Below are the code and all the weights of a small trained network. Each question names an input and a target symbol and asks about switching units off, where a switched-off unit gives its printed mean instead of its output.

import numpy as np


def w(rows, s, z=0):
    codes = np.array(rows[::2]) - 128.0
    scale = np.full(codes.shape[1], s)
    scale[-1] = z or s
    return codes * scale


def f(y):
    return np.maximum(y, 0)


def softmax(a):
    e = np.exp(a - a.max(-1, keepdims=True))
    return e / e.sum(-1, keepdims=True)


def log_softmax(a):
    a = a - a.max(-1, keepdims=True)
    return a - np.log(np.exp(a).sum(-1, keepdims=True))


def net(x, mask):
    ids = ['αβδεμπφψω'.index(c) for c in x.split()]
    T = len(ids)
    res = E[ids] + P[:T]
    r = res
    for j in range(2):
        rows = slice(4 * j, 4 * j + 4)
        q, k, v = (r @ M[0][rows].T for M in (Q, K, V))
        z = softmax(np.where(np.tri(T) > 0, q @ k.T / 4**0.5, -1e9)) @ v
        o = O[0][rows]
        res = res + np.where(mask[j], z, o[:, -1]) @ o[:, :-1]
    y = f(res @ A[0][:, :-1].T + A[0][:, -1])
    res = res + np.where(mask[2:10], y, B[0][:, -1]) @ B[0][:, :-1]
    return log_softmax(res[-1] @ U[:, :-1].T + U[:, -1])


Q, K, V, O, A, B = {}, {}, {}, {}, {}, {}
E = w([
[151,155,149],'α',
[207,139,162],'β',
[133,122,114],'δ',
[251,6,125],'ε',
[120,189,113],'μ',
[32,154,102],'π',
[79,165,122],'φ',
[124,78,175],'ψ',
[88,221,149],'ω',
],0.019)
P = w([
[16,218,254],'0',
[206,151,114],'1',
[210,158,105],'2',
[190,160,106],'3',
[188,162,98],'4',
[177,173,92],'5',
[165,175,95],'6',
[159,173,122],'7',
],0.0094)
Q[0] = w([
[76,2,92],'head 0',
[103,91,168],'head 0',
[130,141,152],'head 0',
[182,186,158],'head 0',
[81,19,99],'head 1',
[206,237,180],'head 1',
[125,163,106],'head 1',
[102,99,154],'head 1',
],0.021)
K[0] = w([
[146,157,7],'head 0',
[184,146,121],'head 0',
[146,130,152],'head 0',
[82,159,221],'head 0',
[161,81,19],'head 1',
[125,170,242],'head 1',
[96,119,149],'head 1',
[138,171,125],'head 1',
],0.021)
V[0] = w([
[84,135,55],'head 0',
[190,83,199],'head 0',
[9,226,88],'head 0',
[148,158,86],'head 0',
[28,67,10],'head 1',
[153,126,208],'head 1',
[106,140,118],'head 1',
[210,233,112],'head 1',
],0.012)
O[0] = w([
[110,89,92,71],'head 0',
[115,143,196,162],'head 0',
[202,157,5,156],'head 0',
[126,130,110,103],'head 0',
[147,20,83,2],'head 1',
[136,183,153,195],'head 1',
[113,131,110,125],'head 1',
[72,162,127,161],'head 1',
],0.018,0.017)
A[0] = w([
[151,122,82,254],'neuron 0',
[97,92,225,115],'neuron 1',
[79,76,186,99],'neuron 2',
[121,164,158,190],'neuron 3',
[2,90,68,133],'neuron 4',
[104,7,71,101],'neuron 5',
[136,115,184,218],'neuron 6',
[57,199,76,153],'neuron 7',
],0.0088,0.0076)
B[0] = w([
[29,74,177,179],'neuron 0',
[118,179,53,231],'neuron 1',
[214,159,137,170],'neuron 2',
[76,63,111,252],'neuron 3',
[123,197,44,131],'neuron 4',
[162,180,211,134],'neuron 5',
[130,2,104,206],'neuron 6',
[202,91,131,234],'neuron 7',
],0.013,0.03)
U = w([
[226,98,212,83],'α',
[62,245,213,95],'β',
[147,170,80,71],'δ',
[161,14,161,130],'ε',
[143,209,62,23],'μ',
[64,115,39,94],'π',
[149,253,123,152],'φ',
[13,85,117,222],'ψ',
[121,171,104,254],'ω',
],0.011,0.009)

Each question gives the input, a string of symbols that net reads in full, and the target symbol t.
The units are the heads (4 rows each of Q, K, V and O) and the neurons (one row each of A and B). Each row of codes is followed by its name. A weight is (code - 128) times the scale printed after its matrix; where a second scale follows, it is the last column's (O, A, B and U).
mask holds one flag per unit, heads first, then neurons. A switched-off unit (its flag False) gives its mean, the last column of its rows in O or B, instead of its output. The means were averaged over made-up inputs and are rounded, as every weight is.
A unit's drop is (log p(t) with every unit on - log p(t) with that unit switched off) / (log p(t) with every unit on - log p(t) with every unit switched off).
The circuit of an input: a set's keep is (log p(t) with only the set's units on - log p(t) with every unit switched off) / (log p(t) with every unit on - log p(t) with every unit switched off). Starting from all 10 units, units are removed one at a time, each time the one whose removal leaves the highest keep (on an exact tie, the one counted first), for as long as the keep stays at least 0.8.
circuit, biggest first: the units of the circuit, biggest drop first
most important unit: the unit with the biggest drop
k most important neurons: the k neurons with the biggest drops, biggest first
heads that matter: for each layer, one digit per head in row order, 1 if its drop is at least 0.15 and else 0, layers parted by /
drop of u: that unit's drop, to one decimal
input π δ β β β β μ, target ε: most important unit	neuron 0
input ε π φ, target ψ: circuit, biggest first	neuron 6; neuron 1; head 0
input ψ ε α, target α: heads that matter	01
input ψ ω β β β, target α: heads that matter	01
input ε μ α α φ, target ψ: circuit, biggest first	neuron 6; head 0
input ε ψ β β β δ, target ψ: circuit, biggest first	neuron 6; head 0; neuron 1
input α β φ ψ α α μ, target φ: heads that matter	10
input β β ε α β, target β: heads that matter	11
input β ψ π α ε, target π: 2 most important neurons	neuron 0; neuron 7
input ψ δ ε μ ω, target α: 2 most important neurons	neuron 1; neuron 0
input α α ε β β μ φ, target φ: circuit, biggest first	neuron 6; head 0
input β ε φ β ω ε, target ω: 4 most important neurons	neuron 6; neuron 3; neuron 7; neuron 1
input π ε α, target ε: 4 most important neurons	neuron 0; neuron 5; neuron 1; neuron 3
input φ μ δ, target π: circuit, biggest first	neuron 0; head 0
input ψ φ μ, target α: circuit, biggest first	neuron 1
input φ π φ α, target π: circuit, biggest first	neuron 0; head 0
input α μ β β δ, target φ: 2 most important neurons	neuron 6; neuron 3
input β ψ α ω, target β: drop of neuron 6	0.0
input ε β β ε ε ε β, target ψ: drop of head 0	1.6
input β ε ω ε, target ω: most important unit	neuron 6
input β β β ε ε ψ μ β, target β: drop of head 1	0.3
input β β α α α δ, target β: drop of head 1	0.3
